Below are the code and all the weights of a small trained network. Each question names an input and a class and asks about switching units off, where a switched-off unit gives its printed mean instead of its output.

import numpy as np


def w(rows, s, z=0):
    codes = np.array(rows[::2]) - 128.0
    scale = np.full(codes.shape[1], s)
    scale[-1] = z or s
    return codes * scale


def f(y):
    return np.maximum(y, 0)


def log_softmax(a):
    a = a - a.max(-1, keepdims=True)
    return a - np.log(np.exp(a).sum(-1, keepdims=True))


def net(x, mask):
    res = np.array(x, float).reshape(1, 4) / 4 @ E
    y = f(res @ A[0][:, :-1].T + A[0][:, -1])
    res = res + np.where(mask, y, B[0][:, -1]) @ B[0][:, :-1]
    return log_softmax(res[-1] @ U[:, :-1].T + U[:, -1])


A, B = {}, {}
E = w([
[201,186,248],'x0',
[81,200,218],'x1',
[147,255,103],'x2',
[194,162,98],'x3',
],0.0058)
A[0] = w([
[164,121,19,253],'n1',
[133,125,130,89],'n2',
[3,138,198,155],'n3',
[181,37,60,168],'n4',
[178,159,226,194],'n5',
[150,134,108,64],'n6',
[84,78,109,168],'n7',
[3,105,153,183],'n8',
[108,187,46,165],'n9',
],0.015,0.0055)
B[0] = w([
[16,182,1,254],'n1',
[110,129,107,128],'n2',
[192,206,72,228],'n3',
[87,158,212,235],'n4',
[133,237,182,247],'n5',
[112,125,94,132],'n6',
[112,47,153,203],'n7',
[180,22,93,229],'n8',
[118,139,39,201],'n9',
],0.022,0.0089)
U = w([
[28,217,99,113],'0',
[196,255,126,196],'1',
[135,138,124,1],'2',
[107,143,49,199],'3',
[198,70,113,143],'4',
[121,171,2,54],'5',
[59,50,193,125],'6',
],0.0081,0.0065)

Each question gives the input, the list of numbers given to net, and the class t.
The units are the neurons (one row each of A and B). Each row of codes is followed by its name. A weight is (code - 128) times the scale printed after its matrix; where a second scale follows, it is the last column's (A, B and U).
mask holds one flag per neuron, in row order. A switched-off neuron (its flag False) gives its mean, the last column of its row in B, instead of its output. The means were averaged over made-up inputs and are rounded, as every weight is.
A unit's drop is (log p(t) with every unit on - log p(t) with that unit switched off) / (log p(t) with every unit on - log p(t) with every unit switched off).
The circuit of an input: a set's keep is (log p(t) with only the set's units on - log p(t) with every unit switched off) / (log p(t) with every unit on - log p(t) with every unit switched off). Starting from all 9 units, units are removed one at a time, each time the one whose removal leaves the highest keep (on an exact tie, the one counted first), for as long as the keep stays at least 0.8.
units of the circuit, in order: the units of the circuit, biggest drop first
unit that matters most: the unit with the biggest drop
k most important neurons: the k neurons with the biggest drops, biggest first
drop when u is switched off: that unit's drop, to one decimal
input [6,-8,7,8], class 0: unit that matters most : n8
input [-2,4,1,-5], class 4: units of the circuit, in order : [n1; n8]
input [-8,5,2,-4], class 5: units of the circuit, in order : [n3; n4]
input [5,-7,2,0], class 0: units of the circuit, in order : [n3; n8]
input [-4,-8,8,1], class 0: 4 most important neurons : [n4; n8; n3; n1]
input [-7,6,-2,0], class 4: 2 most important neurons : [n8; n1]
input [-2,-7,-3,-5], class 6: units of the circuit, in order : [n7; n3]
input [-1,-3,-4,-8], class 4: units of the circuit, in order : [n8; n1]
input [0,-8,2,-1], class 0: 2 most important neurons : [n4; n8]
input [-8,-3,-8,-5], class 6: 2 most important neurons : [n4; n7]
input [-3,-1,-3,8], class 0: 2 most important neurons : [n4; n8]
input [-1,-8,2,-1], class 0: 2 most important neurons : [n4; n8]
input [-5,5,1,-4], class 4: 2 most important neurons : [n1; n8]
input [-8,8,-6,-7], class 4: units of the circuit, in order : [n8]
input [2,-6,0,-1], class 0: 2 most important neurons : [n8; n4]
input [2,-3,-2,-6], class 4: 2 most important neurons : [n1; n5]
input [-1,-6,0,6], class 0: 2 most important neurons : [n4; n8]
input [-7,-5,-2,-1], class 0: 2 most important neurons : [n1; n4]
input [1,2,-4,-2], class 4: 2 most important neurons : [n1; n8]
input [4,-8,-8,8], class 0: 2 most important neurons : [n1; n4]
input [2,6,-4,7], class 1: units of the circuit, in order : [n1]
input [-4,4,7,-1], class 5: drop when n4 is switched off : 0.1
input [8,-2,-2,-4], class 1: drop when n1 is switched off : 0.1
input [-5,-2,-3,-1], class 6: drop when n3 is switched off : 0.4
